Here is a tiny trained network, its code and every weight. The questions are about switching its units off for an input and a class, where a switched-off unit gives its printed mean instead of its output.

import numpy as np


def w(rows, s, z=0):
    codes = np.array(rows[::2]) - 128.0
    scale = np.full(codes.shape[1], s)
    scale[-1] = z or s
    return codes * scale


def f(y):
    return y / 2 * (1 + np.tanh(0.7978845608 * (y + 0.044715 * y**3)))


def log_softmax(a):
    a = a - a.max(-1, keepdims=True)
    return a - np.log(np.exp(a).sum(-1, keepdims=True))


def net(x, mask):
    res = np.array(x, float).reshape(1, 3) / 4 @ E
    y = f(res @ A[0][:, :-1].T + A[0][:, -1])
    res = res + np.where(mask, y, B[0][:, -1]) @ B[0][:, :-1]
    return log_softmax(res[-1] @ U[:, :-1].T + U[:, -1])


A, B = {}, {}
E = w([
[120,254,176,86,60,183,139,31],'x0',
[182,53,64,82,57,223,65,113],'x1',
[210,45,220,198,88,180,168,56],'x2',
],0.0079)
A[0] = w([
[157,202,46,2,140,106,78,185,158],'N0',
[135,216,178,190,164,75,177,169,63],'N1',
[217,106,170,197,106,169,145,76,231],'N2',
[40,164,127,70,162,158,39,172,161],'N3',
[214,86,238,175,92,148,177,41,202],'N4',
[182,164,97,62,38,120,152,97,2],'N5',
[38,185,172,16,73,126,160,15,20],'N6',
[159,239,154,94,109,185,148,81,70],'N7',
[130,187,47,67,149,96,94,133,187],'N8',
[161,99,39,84,126,226,29,87,136],'N9',
[101,179,95,39,106,63,80,164,191],'N10',
[155,59,43,77,81,178,60,149,102],'N11',
[46,154,166,166,209,56,211,70,108],'N12',
[228,122,4,79,53,218,57,96,143],'N13',
[232,25,164,220,142,108,158,80,130],'N14',
[69,119,76,71,177,69,46,182,147],'N15',
[121,24,98,179,186,70,108,218,22],'N16',
[112,173,77,36,164,128,96,158,186],'N17',
],0.0059,0.00081)
B[0] = w([
[170,185,143,167,128,56,96,178,240],'N0',
[52,93,174,60,209,120,163,36,219],'N1',
[154,196,148,175,123,68,98,140,204],'N2',
[169,178,155,168,108,98,72,146,206],'N3',
[173,217,151,177,100,84,28,180,237],'N4',
[99,137,97,120,115,125,213,100,160],'N5',
[168,86,52,41,19,202,191,182,226],'N6',
[199,84,47,60,58,225,159,162,204],'N7',
[122,174,139,180,103,55,84,165,207],'N8',
[26,58,228,145,215,72,168,41,226],'N9',
[150,182,139,178,130,99,64,185,219],'N10',
[60,105,170,90,217,143,171,59,224],'N11',
[34,68,189,123,218,110,155,51,241],'N12',
[82,117,197,120,197,129,133,58,255],'N13',
[220,151,125,150,90,140,97,157,228],'N14',
[209,154,107,135,108,117,125,119,239],'N15',
[159,89,27,26,19,229,253,162,244],'N16',
[139,159,124,173,118,96,59,149,208],'N17',
],0.0057,0.0062)
U = w([
[188,174,136,238,118,110,16,177,255],'0',
[5,105,188,125,209,145,163,72,114],'1',
[165,109,13,58,74,214,212,177,7],'2',
],0.012,0.001)

Each question gives the input, the list of numbers given to net, and the class t.
The units are the neurons (one row each of A and B). Each row of codes is followed by its name. A weight is (code - 128) times the scale printed after its matrix; where a second scale follows, it is the last column's (A, B and U).
mask holds one flag per neuron, in row order. A switched-off neuron (its flag False) gives its mean, the last column of its row in B, instead of its output. The means were averaged over made-up inputs and are rounded, as every weight is.
A unit's drop is (log p(t) with every unit on - log p(t) with that unit switched off) / (log p(t) with every unit on - log p(t) with every unit switched off).
The circuit of an input: a set's keep is (log p(t) with only the set's units on - log p(t) with every unit switched off) / (log p(t) with every unit on - log p(t) with every unit switched off). Starting from the 12 units with the biggest drops (on a tie, the unit counted first), units are removed one at a time, each time the one whose removal leaves the highest keep (on an exact tie, the one counted first), for as long as the keep stays at least 0.8.
units of the circuit, in order: the units of the circuit, biggest drop first
most important unit: the unit with the biggest drop
k most important neurons: the k neurons with the biggest drops, biggest first
drop when u is switched off: that unit's drop, to one decimal
input [-6,7,6], class 1: 3 most important neurons -> N11, N9, N13
input [7,-2,6], class 2: units of the circuit, in order -> N7
input [6,7,-6], class 1: 3 most important neurons -> N9, N13, N11
input [7,0,8], class 0: 3 most important neurons -> N4, N2, N16
input [8,8,-2], class 1: 2 most important neurons -> N9, N13
input [-5,8,-6], class 1: 3 most important neurons -> N11, N9, N13
input [6,-2,-5], class 2: 3 most important neurons -> N6, N7, N4
input [-7,8,-1], class 1: 3 most important neurons -> N9, N11, N13
input [5,2,-5], class 0: 2 most important neurons -> N16, N0
input [5,7,-2], class 1: 2 most important neurons -> N9, N13
input [-7,0,-6], class 2: 2 most important neurons -> N16, N4
input [7,-3,-7], class 0: 3 most important neurons -> N16, N10, N0
input [7,6,7], class 0: 3 most important neurons -> N4, N2, N16
input [2,6,-7], class 0: most important unit -> N0
input [7,-7,-7], class 0: drop when N0 is switched off -> 0.5
input [-8,2,-4], class 2: drop when N16 is switched off -> 2.9
input [-8,-6,5], class 2: drop when N16 is switched off -> 0.9
